Below are the code and all the weights of a small trained network. Each question names an input and a class and asks about switching units off, where a switched-off unit gives its printed mean instead of its output.

import numpy as np


def w(rows, s, z=0):
    codes = np.array(rows[::2]) - 128.0
    scale = np.full(codes.shape[1], s)
    scale[-1] = z or s
    return codes * scale


def norm(h):
    return h / np.sqrt((h * h).mean(-1, keepdims=True) + 1e-5)


def f(y):
    return y / 2 * (1 + np.tanh(0.7978845608 * (y + 0.044715 * y**3)))


def log_softmax(a):
    a = a - a.max(-1, keepdims=True)
    return a - np.log(np.exp(a).sum(-1, keepdims=True))


def net(x, mask):
    res = np.array(x, float).reshape(1, 4) / 4 @ E
    u = 0
    for l in range(4):
        y = f(norm(res) @ A[l][:, :-1].T + A[l][:, -1])
        res = res + np.where(mask[u : u + 10], y, B[l][:, -1]) @ B[l][:, :-1]
        u += 10
    return log_softmax(norm(res)[-1] @ U[:, :-1].T + U[:, -1])


A, B = {}, {}
E = w([
[239,57,90],'x0',
[81,150,112],'x1',
[103,2,160],'x2',
[70,61,15],'x3',
],0.0055)
A[0] = w([
[123,6,95,255],'0.n1',
[155,146,71,209],'0.n2',
[118,91,136,129],'0.n3',
[89,127,186,116],'0.n4',
[151,77,21,136],'0.n5',
[92,144,201,84],'0.n6',
[93,147,101,113],'0.n7',
[32,179,88,127],'0.n8',
[52,116,60,95],'0.n9',
[47,122,77,164],'0.n10',
],0.013,0.0036)
B[0] = w([
[83,122,40,255],'0.n1',
[253,150,112,169],'0.n2',
[167,51,148,142],'0.n3',
[122,59,47,154],'0.n4',
[139,84,24,207],'0.n5',
[197,112,30,160],'0.n6',
[150,178,135,143],'0.n7',
[38,165,64,204],'0.n8',
[147,170,80,188],'0.n9',
[94,170,50,198],'0.n10',
],0.0054,0.0078)
A[1] = w([
[102,194,184,102],'1.n1',
[126,151,43,75],'1.n2',
[115,212,204,88],'1.n3',
[166,127,133,36],'1.n4',
[150,185,116,208],'1.n5',
[146,116,98,62],'1.n6',
[11,114,170,89],'1.n7',
[190,158,102,113],'1.n8',
[192,167,111,6],'1.n9',
[117,179,126,202],'1.n10',
],0.013,0.002)
B[1] = w([
[173,40,250,157],'1.n1',
[124,139,175,254],'1.n2',
[254,127,81,177],'1.n3',
[171,142,137,127],'1.n4',
[98,233,190,188],'1.n5',
[176,69,89,149],'1.n6',
[101,111,105,151],'1.n7',
[207,130,79,176],'1.n8',
[149,158,157,156],'1.n9',
[112,154,214,173],'1.n10',
],0.0059,0.0058)
A[2] = w([
[47,157,188,108],'2.n1',
[141,76,154,135],'2.n2',
[130,143,90,97],'2.n3',
[215,195,109,73],'2.n4',
[166,98,176,40],'2.n5',
[248,160,163,85],'2.n6',
[150,90,105,88],'2.n7',
[207,52,168,43],'2.n8',
[101,72,163,251],'2.n9',
[74,178,126,88],'2.n10',
],0.011,0.0021)
B[2] = w([
[187,216,48,146],'2.n1',
[79,112,95,140],'2.n2',
[145,130,140,157],'2.n3',
[135,84,202,221],'2.n4',
[65,162,121,137],'2.n5',
[110,81,198,254],'2.n6',
[90,102,88,159],'2.n7',
[81,114,138,195],'2.n8',
[2,113,134,151],'2.n9',
[134,187,138,164],'2.n10',
],0.0069,0.0045)
A[3] = w([
[14,2,53,110],'3.n1',
[129,138,196,21],'3.n2',
[128,152,113,17],'3.n3',
[72,237,157,249],'3.n4',
[203,160,84,24],'3.n5',
[222,160,204,83],'3.n6',
[54,168,240,53],'3.n7',
[69,82,154,53],'3.n8',
[128,178,168,138],'3.n9',
[96,140,127,151],'3.n10',
],0.0075,0.0013)
B[3] = w([
[149,213,252,253],'3.n1',
[228,34,83,129],'3.n2',
[135,126,112,122],'3.n3',
[231,184,192,172],'3.n4',
[55,56,121,132],'3.n5',
[242,30,158,170],'3.n6',
[164,110,86,145],'3.n7',
[32,84,103,134],'3.n8',
[249,219,3,136],'3.n9',
[176,140,245,135],'3.n10',
],0.0054,0.0062)
U = w([
[70,70,45,224],'0',
[215,104,207,114],'1',
[138,173,129,98],'2',
[45,42,187,168],'3',
[211,64,226,125],'4',
[143,39,180,1],'5',
[158,19,3,21],'6',
[85,171,96,188],'7',
],0.017,0.0056)

Each question gives the input, the list of numbers given to net, and the class t.
The units are the neurons (one row each of A and B). Each row of codes is followed by its name. A weight is (code - 128) times the scale printed after its matrix; where a second scale follows, it is the last column's (A, B and U).
mask holds one flag per neuron, layer by layer. A switched-off neuron (its flag False) gives its mean, the last column of its row in B, instead of its output. The means were averaged over made-up inputs and are rounded, as every weight is.
A unit's drop is (log p(t) with every unit on - log p(t) with that unit switched off) / (log p(t) with every unit on - log p(t) with every unit switched off).
The circuit of an input: a set's keep is (log p(t) with only the set's units on - log p(t) with every unit switched off) / (log p(t) with every unit on - log p(t) with every unit switched off). Starting from the 12 units with the biggest drops (on a tie, the unit counted first), units are removed one at a time, each time the one whose removal leaves the highest keep (on an exact tie, the one counted first), for as long as the keep stays at least 0.8.
units of the circuit, in order: the units of the circuit, biggest drop first
most important unit: the unit with the biggest drop
k most important neurons: the k neurons with the biggest drops, biggest first
k most important neurons of layer l: the k neurons of layer l with the biggest drops, biggest first
drop when u is switched off: that unit's drop, to one decimal
input [-4,6,5,7], class 7: units of the circuit, in order => 3.n1; 0.n9
input [-8,-1,-7,-2], class 4: units of the circuit, in order => 0.n1; 1.n1
input [3,3,3,-6], class 3: 2 most important neurons of layer 0 => 0.n2; 0.n9
input [0,-8,7,3], class 0: units of the circuit, in order => 0.n1; 3.n6
input [-3,4,4,8], class 7: units of the circuit, in order => 3.n1; 3.n6
input [-5,3,-7,-4], class 1: most important neuron of layer 0 => 0.n1
input [-8,-2,-6,-5], class 4: 2 most important neurons of layer 1 => 1.n3; 1.n1
input [-5,2,-6,-2], class 1: 2 most important neurons of layer 0 => 0.n1; 0.n5
input [1,8,4,-1], class 7: 2 most important neurons => 3.n1; 0.n5
input [2,7,4,-1], class 3: 2 most important neurons => 3.n1; 0.n2
input [4,0,5,-1], class 3: 2 most important neurons => 3.n1; 0.n6
input [8,-6,6,-4], class 3: 2 most important neurons of layer 2 => 2.n8; 2.n9
input [-3,3,-6,-1], class 1: drop when 0.n1 is switched off => 0.4
input [-4,-1,-7,-1], class 4: most important unit => 0.n1
input [2,5,7,-4], class 3: drop when 3.n1 is switched off => 0.2
input [-7,3,8,0], class 7: drop when 3.n1 is switched off => 0.2
